Each name stands for a flat space through zero: a line, a plane or more. A row that begins with a name and a colon came from that space; any other row is followed by the name of the space it lies nearest, among the names in its block.
bpsb: [-22  19 -14  -4  11 -11  -7 -36  -4  31 -43   5 -17  -9   1  12   1   4
 -29  -7   1   1 -12 -17   3  31]
jtrc: [ 29  21  -7  36  -4 -45  15  -1  -5  29  57   3  -8  24   2  30   2  23
 -13  10  17   2  28 -24  33 -49]
zbpc: [ 41  15 -38  45   8  -5  30 -26  -1  15  13 -12 -46   2 -12  44  15  63
   0  30  46 -27 -12 -26  27 -33]
fqtj: [ -7  10  -6  17  10 -23  -5 -14 -19  40  19   4   0  13  11  -4  -6   5
  -5 -12  12  21  12 -39   4  12]
fqtj: [  3  29 -20  14  11 -38  -2 -37   3  34  -3   4 -17   8 -12  41  16  14
 -21   8   7 -14  19 -37  41 -23]
fsrp: [ 15  12   2   1  -1   1  -4  11  32  17 -19 -14 -19  -4  -9 -15 -21  35
 -47  -7  16  18 -14  35 -28   2]
fqtj: [ 12  -1 -20 -44  13  24  26 -44  24 -34 -55  30  14  -4 -65  19  16 -19
   5  19 -49 -38  -5  12  18   1]
zbpc: [ 30 -15  -2  -4   5   3  38 -24  29  10 -30  30   1  -4 -35  -6   4  27
 -38   4 -20   4   3   4 -17  14]
zbpc: [ 16 -24  13 -39   0  50   8  13  31 -60 -31  -5  13  -5 -32 -21   5 -12
  27  13 -22 -13  -7  42 -15 -17]
fsrp: [ 34  25  -2  13   5  -7  18  -5  20  27   1 -13 -34  22  -7  -4 -19  50
 -39  11  35  31  -3  13 -10 -39]
jtrc: [ 15  -1  18 -10  -4 -13  47 -25   6   7 -27  34 -17  14   6  13  19  15
 -40  34  -6  22  13   0   0 -46]
zbpc: [-22 -31 -15 -13   0  23 -43  41  24 -33 -18  -3  32 -50 -31   4  25 -14
  16   0 -16 -68 -15  28  -9  30]
bpsb: [-49  31 -15 -22  11  10 -45  37 -22  26 -12  -7  -6   0  13 -15 -22  -2
 -19  20  45  13 -43  37 -34 -15]
fqtj: [-12  -4  10 -35  16  -7 -15 -18  31  21 -40  21  29   0 -36 -28  -3 -17
 -33 -23 -38  19  22  -4 -16  28]
bpsb: [ 15  -9 -18  17  -4  -7  41 -31 -14   9   3  31   6  -8 -14  13  -4   2
  -6 -12 -28 -13  -9 -16   2  55]
fqtj: [-17   8 -27  13  13   0   4  15 -37  47  15  25  -2   3   5  -9 -12  25
 -18  22  41  13 -35  -3 -34   9]
ppmz: [ 48 -41  48  -8 -11  13  41  -5  49 -20 -15   8  10   7 -11 -45  -5  14
 -22 -24 -38  43  34  13 -29  10]
bpsb: [ -4   6  -5  18  -3 -14 -27  33   0  16  33 -13   6  -4   5  -2 -10   9
  -6  -9  19  -4  -1   8  -5  -1]
jtrc: [ 11 -43  15 -35  10  54   5  26  25 -30 -23  11  31  -5 -34 -58  -5   0
  17   3 -13  14  -8  30 -51  11]
jtrc: [-10  -4 -20  -9  13  15 -12   7   8   7 -24   8   2 -17 -23   0   9  15
 -10  16  13 -20 -20  10 -16   4]
jtrc: [-20   5 -20 -23  10  -3 -18 -23  -3 -13 -10  13  32  -7 -35  18   9 -45
  27 -12 -43 -39   8 -16  30  28]
jtrc: [-17  14   0  12  -7 -10   1  -9 -19  15 -10  -5 -22  -6  33   9  -7   1
 -16  -6  11   9 -17  -2  -2  21]
ppmz: [ -6  27 -11  -3   8  -8 -55  52  36  26   0 -29 -10  -7 -18  -5  -9  37
 -45  15  49  -5 -12  46 -20 -49]
bpsb: [  4  -6 -29 -17  40  46   3 -20  -2  15 -32   6  -4   9 -39 -28   1  31
  20  25  34  10 -23 -20 -27  -3]
fsrp: [-22  58 -11  -4  -1 -37  11  -1 -71  39  64  26   6  58  27  13 -37 -34
   4  21  16  42  -5  -7  17 -49]
zbpc: [-40  28  -6  -5  -5 -13 -40  20 -29   2  19 -16   5   1  25  11 -14 -35
  15  -7   8  -8 -13   9  13   0]
ppmz: [ -9 -26  13  35 -13 -23  19 -25 -18   9  -8   8 -19 -23  48  24  36   7
  -6  -7  -3  -8  15 -49  16  30]
fsrp: [ 22  37   2  -3  12 -15   4 -26  14  24   0 -16 -24  36  -9   0 -18  18
 -18   1  17  36  17 -10  16 -44]
ppmz: [ 26  32 -33 -11  30   6 -14 -29  31  17  -9 -17  -4  20 -64   1 -16  22
   1  -3   9  -6   4  -9  17 -17]
fsrp: [-30 -14  12  22 -29 -39 -35  72  -2  10  38   9  24 -35  31  13  13  -9
 -37  -4   1 -28   2  34 -14   7]
jtrc: [ 16  -6  12  25 -10 -12  15  21 -21   7  57   0   5  20  24 -10 -10   6
  14  -1  15  24  13 -10  -3 -19]
zbpc: [-34  12 -27  23  -2  -5 -32   8 -21  14 -10 -19 -21 -33  25  26   5   8
  -3  -4  28 -35 -36  -2   3  38]
ppmz: [-26   8   6 -12   7  -2 -69  45  38  19 -19 -31   5 -21  -7 -27 -11  10
 -35 -19  21   3  -5  34 -29   6]
ppmz: [  5  -5   7  21  -6   2  35 -27 -26   8  -6   2 -28   4  38   0  -2  14
   1  -2  11  24 -10 -24  -5  21]
bpsb: [  1  18  47   0 -18 -34  -3 -20  -3 -30  15 -33 -30  32  59  38  33 -29
  27  14   0  17  60 -33  71 -99]
fqtj: [ -6   3 -46  19   4   6  22  14 -43  14  24  32  -1  -9  -9  27   5  20
   5  42  30 -35 -45   5 -10  -1]
jtrc: [-23  13 -17   5   1 -10 -11  -9 -21  14  -1   4   0  -9   7  16  -3 -13
   0  -7  -1 -14 -14 -10   9  29]
ppmz: [-11 -20  26   2  -8  -7 -27  28  28   6 -16 -11   4 -23  16 -20   8   8
 -31 -18  -1   9  12  14 -23  15]
zbpc: [  0  28 -18 -42   4   1  17 -22  20   3 -44  33  11   2 -53   8 -22 -15
 -47   7 -40  -9 -23  48  -9  13]
fsrp: [ -14  -13  -28  -17   -8   95   20   24  -49  -61  -14  -12   -3  -20
    6  -35  -50  -19   67    0    8  -15 -104   65  -57   84]
jtrc: [ 17  27 -27  25   8 -18 -20  -2  20  36  17 -22  -7  -2 -27   2 -30  28
 -24 -31  12  -6  -7   2   2  31]
fqtj: [ -8   0  14   9 -19 -19  -9  -1  17  -6 -22 -12 -17 -24  24  21  12  -1
 -29 -13 -11 -14   4  11  11  14]
fsrp: [ -5   2  23  -7   3 -10  -4 -23  12  14 -27  -7 -11   7  16 -14   1  -1
 -19 -17  -7  33  21 -18   0   5]
bpsb: [  0   9  21  -4 -24 -34   4   7   6 -10  19  10  15   5   9  17  -4 -33
 -18 -13 -39  -1  23  18  20  -8]
fqtj: [ -8 -11 -15 -10  13 -22 -13   3  10  22  13  39  51  -7 -48   0  11 -18
 -12  -9 -35 -23  23 -15   2  22]
zbpc: [-19  23  -3 -24  -8  22 -16  19 -13 -31  -7 -19  -8   3  10   3 -19 -25
  19  10   6  -8 -32  45  -1 -15]
fqtj: [ -2   1  -1  -2   9 -22 -12 -11  10  20   7  11  21   4 -19   0   5  -9
  -8 -14 -18   0  27 -24  12   6]
zbpc: [ 17 -44  24 -17  -3   7  30   3  38   4 -33  44  30 -17 -29 -38   5  10
 -49 -12 -43  17  12  20 -48  41]
ppmz: [-13  28 -45   6  30   8 -51 -25   2  24  -5 -36   1  -6 -37  -1 -22   0
  28 -38  11 -23 -14 -31  17  55]
bpsb: [ 29   6  -2  30   9 -36 -25  12  22  26  61 -19  14  18 -20   5   3  18
   7 -17  12  -1  50 -36  30 -35]
ppmz: [ 25  -6  -7  16   2  -5   1   0  22   3  12  -7   1  -4 -21   5   4  21
  -2  -7   1 -13  13  -8   8   0]
fsrp: [-26   4  12 -14  -4 -14 -31   8   7   2  -9  -4  15  -8   7  -5  -3 -29
 -10 -22 -20   1  10   7   2  19]
jtrc: [ 44 -27  32  22 -11   8  10  50   6 -22  76 -20  13  28  15 -33  -6  16
  38   2  22  31  34   1  -8 -58]
bpsb: [-16  15 -24 -26  14  15   8   5 -24  18  -4  34  18  13 -27 -14 -23  -8
  -8  22   3   9 -34  23 -29   4]
fsrp: [-28   3  37 -31  13 -27 -13 -56  17  31 -57  10   6  12  12 -21   8 -31
 -32 -35 -40  51  48 -46   8  24]
fsrp: [  3  -5  18 -14  10   3  -7 -35  29   0 -43 -14  -8   1  -5 -13   8  -2
  -6 -21 -17  18  25 -23   7  12]
zbpc: [-20   7 -15  -3   3 -21 -20   3   2  21  -2  16  20 -15 -17  12   2 -13
 -22 -10 -16 -22  -1   1   3  26]
bpsb: [  5 -16 -25  29  -4   8  24  -7 -17  12   2  16  -2 -25  -2   3  -8  19
  -5 -15  -2 -19 -33  -5 -20  75]
ppmz: [ -3  -4   3  -6  -5 -16  22 -16 -11  -9  -2  28   4   4   3  32  31 -15
   2  29 -16 -17  17 -16  27 -35]
fqtj: [ 15  -3 -16  24  -1  12  37 -35 -49 -19  35  -1  -8  16  17  17  -1 -13
  68  -1  -1  -7  -5 -46  31  17]
[-21 -47  -2  12 -17  28  12  31 -33 -32   7  18  17 -37  26  -2  18 -14
  32   7  -6 -33 -31   9 -25  50]  fsrp
[ 15   7 -10   8   2 -20   0   6  19   8   8   6  -6   0 -18  30  24  23
 -20  28  14 -23  15   0  20 -53]  ppmz
[ 24  15 -16   2   1  41  13   3  -4 -22   2 -30 -27  11  -6 -11 -32  21
  26   6  28   5 -40  30 -13  -4]  fsrp
[-11 -10 -36  41   0 -44 -13  37 -34  40  80  38  44 -13 -13  27  15   0
   3   5   6 -44   8 -30  11  15]  fqtj
[-23  10 -14 -32  12  -6   1 -14  -1  28 -29  44  30  -1 -35 -12 -15 -21
 -37  -5 -32   6 -13  14 -23  38]  fsrp
[ -6   2  22 -24  11  33   2 -54  -5 -24 -45 -31 -21  18  20 -27 -11 -25
  44 -27 -13  40   7 -32  10  25]  fsrp
[ 49 -22   2 -24  15  21  45 -17  14 -27  22  33  37  36 -60 -18   5  -7
  37  19 -33   9  33 -13   8 -42]  bpsb
[ 27   4   0  -3  -6  14  31  11  -5 -14  22   8   0  21  -9  -8 -19   8
   6  17   4  14 -11  27 -11 -28]  ppmz
[ -8  21 -30   5  -5 -15  -2  13  -1  20  -2  18   0 -17 -19  25 -10  10
 -41  10   2 -30 -31  34  -7  15]  zbpc
[ 37 -21 -41 -10  29  48  57 -54  -6 -22 -23  32   4   7 -64   7  19  18
  47  33 -10 -29 -15 -33   8   6]  fsrp
[-23  23 -36   3  13  -2 -21 -11   5  33 -46  -1 -24 -28 -13  21   2  28
 -42   9  25 -27 -39  10 -11  28]  jtrc
[-18  29 -31  15  11 -24  -5 -14 -30  49  13  14  -5   6   0  15 -13   8
 -18   1  19   1 -17 -20   3  18]  bpsb
[  0 -25  12 -21   1  -2  76 -17 -36  19  -5  89  23  23   1 -14  12  -6
 -27  46 -21  38   1  -8 -33 -18]  jtrc
[ 15  12  12 -25  15   4 -31  32  39   4   9 -18  10  25 -32 -26  -7  14
  -9  15  22  22  24  24  -9 -75]  fqtj
[-18  -3 -28   1   3  32  37 -11 -48  10 -24  31 -15 -11  13  -5 -13  12
  -2  23  19   2 -65  11 -40  47]  fqtj
[ 11 -30 -24  -2   8   4  22   6  27  18 -28  52  24 -34 -55   1  20  32
 -50  17 -17 -34 -15  18 -35  33]  fsrp
[  6  39 -27  37  -1 -42 -41  -4   2  15  51 -41  -6   2  -6  42  -9  -4
  18 -32   7 -36  19 -27  58   2]  jtrc
[  8   5 -21  14 -14  -4  28  19   7  21 -15  28 -13 -26 -10  11 -14  39
 -68  15   8 -16 -48  55 -39  28]  zbpc
[ -6   4  -7  -1   5   8 -28  46  -2   8  30  -9  14   4  -7 -20 -15   8
   5   8  28   3 -12  23 -22 -20]  bpsb
[ -4  20 -23 -18   7  20   5  -4 -20  -6   4   7   8  12 -22  -4 -27 -16
  18   6  -3  -3 -30  20  -6  10]  fsrp
[ 23   1   1   2   3   1 -18   8  56   1 -24 -25 -12 -15 -28  -4   0  34
 -34 -11   5  -9   6  23  -7  -4]  fsrp
[ 12  -3  27  -2  13  20 -10 -22  42  30 -54 -37 -29   0   8 -63 -34  39
 -40 -51  13  68  -1  -1 -48  55]  ppmz
[ 16  -3   0   4   4   9  -9  17  27  -4  -7 -17 -15  -5 -10   0  10  33
 -10  17  27  -6   1  14  -6 -36]  jtrc
[  2 -53  -6  30 -19   8  -1  51   6 -28  18  11  17 -52   3  17  39  17
   8  13   2 -62 -10  15 -13  20]  fsrp
[-30  18  11  -6 -18  -4  23 -21 -46 -15 -19   7 -31   5  58  30   6 -28
   5  22   1   7 -21   3  17 -13]  bpsb
[-24  -2 -16  10   1 -16  14   9 -45  18  16  38  -2  -1  22  32  34   5
  -2  53  28 -17 -10 -19   6 -41]  jtrc
[ 11   2 -21  35   1 -19  14 -14 -18  25  30   8  -3  -2   0  16  -2  16
   2 -11   5 -10  -1 -31  11  28]  bpsb
[-17  -3  -5  17  -4  -7 -11  24 -29  -2  27  -3  -8  -5  31  22  24   3
  20  30  34 -18  -4 -12  12 -37]  jtrc
[-12 -23 -10   3   6  25  -1  37 -25   9  20  16  20  -7   1 -33 -10   8
  13   9  22   8 -28   9 -45  23]  jtrc
[-34   1 -20  -5   7  17 -41  14  -6 -10 -22 -19  -4 -29   2  11  13  -6
  18   4  18 -38 -26   5   1  18]  jtrc

Rows lie near named flat spaces through zero. A row that begins with a name and a colon came from that space; any other row is followed by the name of its block's space that it lies nearest.
cf_nz: [-33  74   3 -17  26 -13  17 -33   9 -37 -23  17  88 -25  37   9  98 -62
  17 -37   5  87   4  60  18   5]
cf_nz: [ -6 -24  38 -14 -32 -31  47  -5  42   8  23  18  52  17 -49 -26   3 -22
   6 -64   9 -16  18 -36   0  17]
pf_bt: [ -1   7  43  15 -21 -23  13  -5  -4 -21  53  -6  15  34 -23 -24 -10 -28
 -31 -25  70 -39  -1   0  -5  18]
sr_qt: [  5 -15   4  -3  -8 -24  25 -23  32 -20 -27  47  38  25  18 -28  -2 -29
  21 -41   9  32  -7 -29  -7 -11]
cf_nz: [ 11  48 -11  -1  54  29 -21  -3 -18  30 -19 -17 -23 -26  18  44  43   8
  -7  26 -57  11  22  20  16  16]
zm_rd: [-17  17  -4   2 -14   1 -11  -6   2  -9  15 -10   9 -23  -2   8  -4  11
  -9  16 -10   5  10  15   8   3]
cf_nz: [ 52 -34 -53  27   8  46 -14  21 -17  12 -69  22  -2  -8  15 -20   8 -15
  34  47  40  55 -38  -2   5 -46]
zm_rd: [-59  51 -24 -29  -1  -3  -5 -22  -6 -49 -13 -25  -3  -3  10  21  29  -1
  19   1  34  40 -22  49   2  26]
sr_qt: [ 29 -32   1  16 -10   8  -4  11   8  29   3  11  -8  -8 -11  -8 -32  18
  -8  14 -30 -21  14 -33   1 -14]
fj_zj: [ -9 -15 -16 -16  10  20  -7  37 -28  19  -6 -35 -25 -20 -11  17  21  19
  14  20  -4  -6 -15  32  -2  -8]
cf_nz: [-29  37   0  -4   9 -10  -9  -8 -20 -38   6  -6  26 -14  39   5  34 -22
  -3   1  19  32 -13  57   0 -10]
fj_zj: [-21 -43  -9 -14 -46   0   3  23  15  17  20 -19  -4 -30 -43  -1 -37  44
   7  12 -28 -23   8 -11  -1  -7]
sr_qt: [-12  58  28   8   0  -3   5 -21  -3 -16  39 -20  20  10 -27   6  29 -29
 -28 -12  53 -10  13  21  14  43]
fj_zj: [ 14 -50  -4   4 -22  -3  17  24   2   0 -13  20  37  -3  -3 -34   3 -20
  22 -11  28  20 -22   0  -6 -40]
zm_rd: [ 10  38   0  -2  19  10   6 -30  22  15 -16   4 -11  14 -21  18  12  -3
  -1  -9 -12   3  23 -31  14  44]
fj_zj: [ -8 -42 -27 -19   2  24  -9  52 -32  25 -14 -37 -35 -25 -12  14   8  32
  24  29 -10  -8 -25  29  -8 -24]
fj_zj: [ 17  33  14  29  -1  -9 -13 -42  14 -20  16  23  -6  26  15  -7 -35  -9
 -32   4  12 -11  17 -30   4  20]
pf_bt: [-17 -34  26 -31   1 -29  30  18  12  15  10   3  15   3  -6  -3  12   2
  13 -50 -42 -20   7  -7 -14  -7]
zm_rd: [-13 -29  -4 -20  -5  -4   4  17  -2   9   0 -15 -33   8 -13   6 -19  27
  11  -4 -13 -25  -8 -10 -12   2]
cf_nz: [ 18 -38 -14  -1 -35  -7  31 -24  56  -1 -39  47  24  29 -31 -34 -33  -9
  33 -30  17  24  -2 -72   1   5]
pf_bt: [ 12  14  -7   9  32  12 -22   6 -24   7 -10  -1 -13 -16  40  15  14   2
  -8  24 -31   8   1  22   1 -19]
zm_rd: [-40   2  -8 -20 -49 -22  14 -32  59 -12   4  19  46 -33 -21  -1 -27  25
  13 -17 -58  25  32 -26  11  11]
sr_qt: [  4  -5  -4  -1   7  -4   1  -6   2  -7 -14  11 -11  18  13  -4  -7  -3
   7  -6   6   4  -9 -11  -7  -1]
fj_zj: [  9 -15  -9   5   3  13  -7  21 -21   6  -4 -11 -13  -3   0  -2   4   1
   3  18  19  -2 -16  14  -3 -15]
zm_rd: [-12 -10  -1   0 -26 -27  19 -17  23 -40 -16  44  78  -8  32 -35  13 -39
  20 -30  18  59 -13  11  -2 -35]
pf_bt: [  1 -10  21 -33  38  -7  34  20   2  36 -16  -4  10   8 -14  12  58 -17
  22 -51 -32  -5   6  -1  -4  11]
cf_nz: [  6   5   3   8  19  14 -13  29 -39   9  12 -23   0 -21  13   8  32  -9
 -10  21   9  -3  -9  46   1 -20]
zm_rd: [-14  48  -9   9  19  16 -26   2 -43 -28  10 -31 -11  -8  23  16  32 -14
 -14  32  49  15 -20  63   5   3]
pf_bt: [ 24  12 -23  48 -57  20 -20 -41  31 -22   7  19   1   9 -37 -26 -73   7
 -21  47  64   7   7 -49  19  19]
sr_qt: [ 21   9 -20   5  52   6 -14  -9 -31 -25 -52  17 -48  50  64   0   9 -22
  16   4  39  22 -43   6 -19 -11]
fj_zj: [  1 -13  -6  -7   6   0   5   9  -3   2 -15   4   3   0   8  -3  10  -3
  14  -6  -3  11 -10   4  -4 -12]
pf_bt: [ 37   6  -1  61 -29   6 -40 -26   4 -15  29  28  -3  -9  26 -20 -78  13
 -49  56  -1 -15  20 -29   8 -21]
pf_bt: [ 50  32  -9  48  15  31 -28 -21  -6  11  -6  15  -9  -1   9   0 -13 -11
 -29  45  12   6  15 -18  19   3]
cf_nz: [-13  17 -19  -9  -7  -9  -5 -49  41 -16 -24  22 -32  22   5  11 -49  30
   8  -3 -35   6  15 -54  -1  33]
pf_bt: [ 19 -15 -29  -9  14  21   3  -2  26  39 -50  19  -2 -22  -5  13   5  19
  29   6 -69  27  17 -35  10  -4]
sr_qt: [ 41  -6  27  32 -15  -1   9 -13  23  20  22  25  24  11 -27 -22 -24 -16
 -26  -8   6 -23  28 -47  11   7]
fj_zj: [-15  44  10  -7  13 -14  -4 -40  22  -9   6   7 -13  11  10  21 -11  11
 -15 -12 -40  -7  29 -21   4  37]
zm_rd: [-54 -73 -15 -37 -37 -18  -6  55 -29 -14  23 -42 -44 -14   2  -1 -42  57
  20  12  -7 -37 -40  36 -33 -38]
sr_qt: [  0 -11 -20  -7  17   2  -1  10 -11  -9 -37  15  18 -13  42  -4  28 -14
  26   1  -9  44 -22  26  -5 -36]
sr_qt: [-18  55   3   1  24  22 -26   9 -45  -3  31 -59 -41  -7 -10  35  29   7
 -27  33  34 -24  -3  54   8  33]
[  1 -12  -3   1  -6  -4  -4   0   6   3  -1   8   1  -9   9  -1 -16  12
   0   5 -26  -1   6  -8  -2 -12]  pf_bt
[  1  -7  -4 -10  24   1   5  13 -25 -11 -20  -7 -24  31  15  -3  21 -17
  16 -11  43   3 -34  17 -14  -3]  zm_rd
[ 40  32 -70  49 -26  61 -40 -44  25  -3 -50  18 -19 -16 -22   0 -48  18
   2  86  33  53   5 -43  34  17]  pf_bt
[ 48   0  15  32  27  17 -10  14 -26  22   6   4  -7  10  10  -7  11 -22
 -23  15  18 -17   1   0   2 -13]  zm_rd
[ 59  38   4  21  53  38   6  -8  -2  46 -31   7  -1  15 -23  13  54 -37
  -4   0  13  11  18 -23  24  31]  pf_bt
[-29  -7  -3 -23 -16  14   4  36 -12  24  23 -49   0 -39 -49  20  24  24
   5  11 -10 -16   5  34   8   9]  fj_zj
[-22  -6  -6 -20  -5 -12   3  -9   8 -14  -5  -6 -36  26  -4   6 -26  21
  10 -12   1 -15  -9 -17 -13  19]  sr_qt
[ 24 -31 -34  16 -13  17  -5   4   0  -8 -40  22  -2   7   9 -23 -19  -5
  23  23  37  32 -29 -14  -3 -28]  cf_nz
[-15   6  20  -6 -28 -20  20 -20  31  -8  22   7  26  10 -32 -10 -11  -5
  -6 -30   8 -10  17 -23   4  25]  sr_qt
[  6  24 -16   6  30  22 -22   7 -28   4 -15 -13 -12 -20  27  19  28  -1
  -2  30 -10  19  -5  34   6 -10]  cf_nz
[-51  27 -18 -19 -18 -11  -4 -14  -1 -47  -2 -11  21 -16  16   5  15  -2
  14   2  22  40 -17  45   0   1]  zm_rd
[  4 -10   3   4 -11 -15  15 -11  18 -15 -12  33  47   1  16 -24   7 -27
  12 -23   7  31  -4  -6  -1 -21]  zm_rd
[ 34   2  17  49 -18   3 -18   4  -6   4  34  23  61 -42  21 -23  -6 -22
 -38  29 -10   8  22  15  15 -44]  zm_rd
[ 11   0   1  27 -25  11 -21  -1  -6   0  33 -14 -24  -1 -20  -4 -46  20
 -30  36  22 -33   7 -11   4   7]  fj_zj
[-29  -6 -37 -29 -19  12  12  -3  18  -7 -36 -11  -5  -4 -32   6   7  14
  42   0  18  33 -17  -2   4  17]  pf_bt
[-22 -26  -3 -31 -10 -16  26   8  23   7 -17  10  31 -14  -7  -3  18   2
  32 -34 -36  21   1  -3  -4 -10]  fj_zj
[ 54 -27  21  33   5  -4  11   4   5  15  -5  46  45   8  19 -35   3 -41
  -9 -15   6   8   5 -24   1 -37]  zm_rd
[-20 -24 -25 -23   6   4 -15  14 -13   2 -16 -22 -70   9   8  20 -32  48
  16  18 -25 -22 -18  -4 -18   1]  sr_qt
[  0  28 -14  -2  19   9  -6 -16   4  -2 -24   6   3  -8  16  14  20  -5
   7   6 -17  28   5   6   8   7]  cf_nz
[-54 -22 -30 -47  -9 -16  11  11   6 -24 -35  -1  17 -25  26   7  20  15
  49 -16 -33  47 -25  35 -13 -26]  sr_qt
[-19 -10 -18 -13 -27   1   9  -6  18 -10 -12  -3   2   1 -26  -4 -12  11
  20  -2  18  13  -9 -10   1  11]  pf_bt
[-38   8  -9 -14 -36 -23  11 -25  33 -36  -5  21  57 -22   9 -12  -1  -6
  17 -17 -10  46   3   9   5  -8]  zm_rd
[ -8 -11 -11   4   7  -7 -30   9 -18  -9   3   5 -12 -31  60   9 -23  27
 -10  30 -62   2   0  23 -10 -43]  pf_bt
[-12 -23  11 -33   8 -13  31  14  15  22 -11  -1  11   4 -20   4  28  -2
  26 -44 -28  -4   3 -10  -6   7]  pf_bt
